Below are the code and all the weights of a small trained network. Each question names an input and a target symbol and asks about switching units off, where a switched-off unit gives its printed mean instead of its output.

import numpy as np


def w(rows, s, z=0):
    codes = np.array(rows[::2]) - 128.0
    scale = np.full(codes.shape[1], s)
    scale[-1] = z or s
    return codes * scale


def norm(h):
    return h / np.sqrt((h * h).mean(-1, keepdims=True) + 1e-5)


def f(y):
    return np.maximum(y, 0)


def softmax(a):
    e = np.exp(a - a.max(-1, keepdims=True))
    return e / e.sum(-1, keepdims=True)


def log_softmax(a):
    a = a - a.max(-1, keepdims=True)
    return a - np.log(np.exp(a).sum(-1, keepdims=True))


def net(x, mask):
    ids = ['αδεζηθμπσφψ'.index(c) for c in x.split()]
    T = len(ids)
    res = E[ids] + P[:T]
    r = norm(res)
    for j in range(3):
        rows = slice(2 * j, 2 * j + 2)
        q, k, v = (r @ M[0][rows].T for M in (Q, K, V))
        z = softmax(np.where(np.tri(T) > 0, q @ k.T / 2**0.5, -1e9)) @ v
        o = O[0][rows]
        res = res + np.where(mask[j], z, o[:, -1]) @ o[:, :-1]
    y = f(norm(res) @ A[0][:, :-1].T + A[0][:, -1])
    res = res + np.where(mask[3:15], y, B[0][:, -1]) @ B[0][:, :-1]
    return log_softmax(norm(res)[-1] @ U[:, :-1].T + U[:, -1])


Q, K, V, O, A, B = {}, {}, {}, {}, {}, {}
E = w([
[250,227,113],'α',
[164,129,153],'δ',
[155,126,111],'ε',
[129,107,123],'ζ',
[149,162,179],'η',
[135,107,120],'θ',
[164,126,158],'μ',
[167,130,154],'π',
[167,188,115],'σ',
[174,67,102],'φ',
[156,183,113],'ψ',
],0.026)
P = w([
[2,132,31],'0',
[166,211,151],'1',
[173,198,137],'2',
[170,195,131],'3',
[176,193,129],'4',
[172,193,131],'5',
[174,193,131],'6',
[175,193,129],'7',
[174,193,130],'8',
[177,192,128],'9',
[179,193,129],'10',
],0.0078)
Q[0] = w([
[79,141,103],'head 0',
[113,102,239],'head 0',
[47,122,6],'head 1',
[137,125,237],'head 1',
[182,125,173],'head 2',
[113,158,252],'head 2',
],0.017)
K[0] = w([
[191,115,170],'head 0',
[7,110,82],'head 0',
[167,115,148],'head 1',
[91,123,109],'head 1',
[96,116,54],'head 2',
[50,178,108],'head 2',
],0.02)
V[0] = w([
[2,4,109],'head 0',
[203,182,52],'head 0',
[25,152,185],'head 1',
[196,131,95],'head 1',
[115,144,39],'head 2',
[113,222,207],'head 2',
],0.0095)
O[0] = w([
[199,138,139,4],'head 0',
[143,36,58,214],'head 0',
[105,191,65,82],'head 1',
[146,88,158,166],'head 1',
[1,164,62,173],'head 2',
[39,195,230,115],'head 2',
],0.0073,0.012)
A[0] = w([
[82,224,30,81],'neuron 0',
[159,33,94,2],'neuron 1',
[218,175,151,133],'neuron 2',
[212,222,182,159],'neuron 3',
[152,191,97,92],'neuron 4',
[152,212,61,86],'neuron 5',
[148,212,66,76],'neuron 6',
[174,7,59,143],'neuron 7',
[89,139,148,108],'neuron 8',
[185,62,83,151],'neuron 9',
[69,65,75,85],'neuron 10',
[217,128,189,205],'neuron 11',
],0.011,0.0082)
B[0] = w([
[221,149,75,176],'neuron 0',
[75,55,62,155],'neuron 1',
[160,85,135,189],'neuron 2',
[152,135,134,211],'neuron 3',
[69,109,100,163],'neuron 4',
[111,156,8,182],'neuron 5',
[102,105,109,175],'neuron 6',
[96,159,133,254],'neuron 7',
[159,123,70,135],'neuron 8',
[88,128,129,220],'neuron 9',
[154,190,145,176],'neuron 10',
[114,95,186,206],'neuron 11',
],0.012,0.0095)
U = w([
[137,188,189,94],'α',
[181,51,182,120],'δ',
[113,206,118,107],'ε',
[175,104,83,142],'ζ',
[174,158,168,139],'η',
[165,149,74,255],'θ',
[169,95,103,164],'μ',
[30,155,109,121],'π',
[81,86,209,177],'σ',
[108,10,61,4],'φ',
[134,133,4,87],'ψ',
],0.022,0.0046)

Each question gives the input, a string of symbols that net reads in full, and the target symbol t.
The units are the heads (2 rows each of Q, K, V and O) and the neurons (one row each of A and B). Each row of codes is followed by its name. A weight is (code - 128) times the scale printed after its matrix; where a second scale follows, it is the last column's (O, A, B and U).
mask holds one flag per unit, heads first, then neurons. A switched-off unit (its flag False) gives its mean, the last column of its rows in O or B, instead of its output. The means were averaged over made-up inputs and are rounded, as every weight is.
A unit's drop is (log p(t) with every unit on - log p(t) with that unit switched off) / (log p(t) with every unit on - log p(t) with every unit switched off).
The circuit of an input: a set's keep is (log p(t) with only the set's units on - log p(t) with every unit switched off) / (log p(t) with every unit on - log p(t) with every unit switched off). Starting from the 12 units with the biggest drops (on a tie, the unit counted first), units are removed one at a time, each time the one whose removal leaves the highest keep (on an exact tie, the one counted first), for as long as the keep stays at least 0.8.
units of the circuit, in order: the units of the circuit, biggest drop first
k most important neurons: the k neurons with the biggest drops, biggest first
which heads matter: for each layer, one digit per head in row order, 1 if its drop is at least 0.15 and else 0, layers parted by /
drop of u: that unit's drop, to one decimal
input η δ μ ψ ψ π π, target α: units of the circuit, in order : [head 2]
input φ η α η, target δ: which heads matter : 100
input σ ψ σ μ, target ε: which heads matter : 101
input σ α π σ π σ δ π φ δ π, target ε: 2 most important neurons : [neuron 10; neuron 11]
input α π π μ, target σ: units of the circuit, in order : [head 2; neuron 5]
input α η θ π π δ δ, target σ: units of the circuit, in order : [head 2; neuron 5]
input φ α δ μ π α π μ π, target δ: units of the circuit, in order : [head 0; neuron 11]
input σ θ δ α π σ π ε θ δ, target ε: 2 most important neurons : [neuron 10; neuron 11]
input φ δ α α π ψ σ σ ψ η, target δ: which heads matter : 000
input σ π π π ψ π σ ζ π θ, target π: units of the circuit, in order : [neuron 7; neuron 10; neuron 5]
input ε π α ε ψ μ η, target φ: which heads matter : 101
input φ φ ζ α η π α ψ π μ, target δ: which heads matter : 100
input α φ φ α π η π π δ, target σ: which heads matter : 000
input π δ π θ π π φ π μ, target π: units of the circuit, in order : [head 2]
input π π α π ζ, target π: 4 most important neurons : [neuron 7; neuron 10; neuron 2; neuron 0]
input η π π π θ, target π: which heads matter : 000
input μ ψ μ δ, target η: drop of head 2 : 0.2
input σ π π, target ε: drop of head 0 : 0.4
input φ ψ π α μ α π π π μ, target δ: drop of head 0 : 0.7
input α α α α μ, target σ: units of the circuit, in order : [head 2]
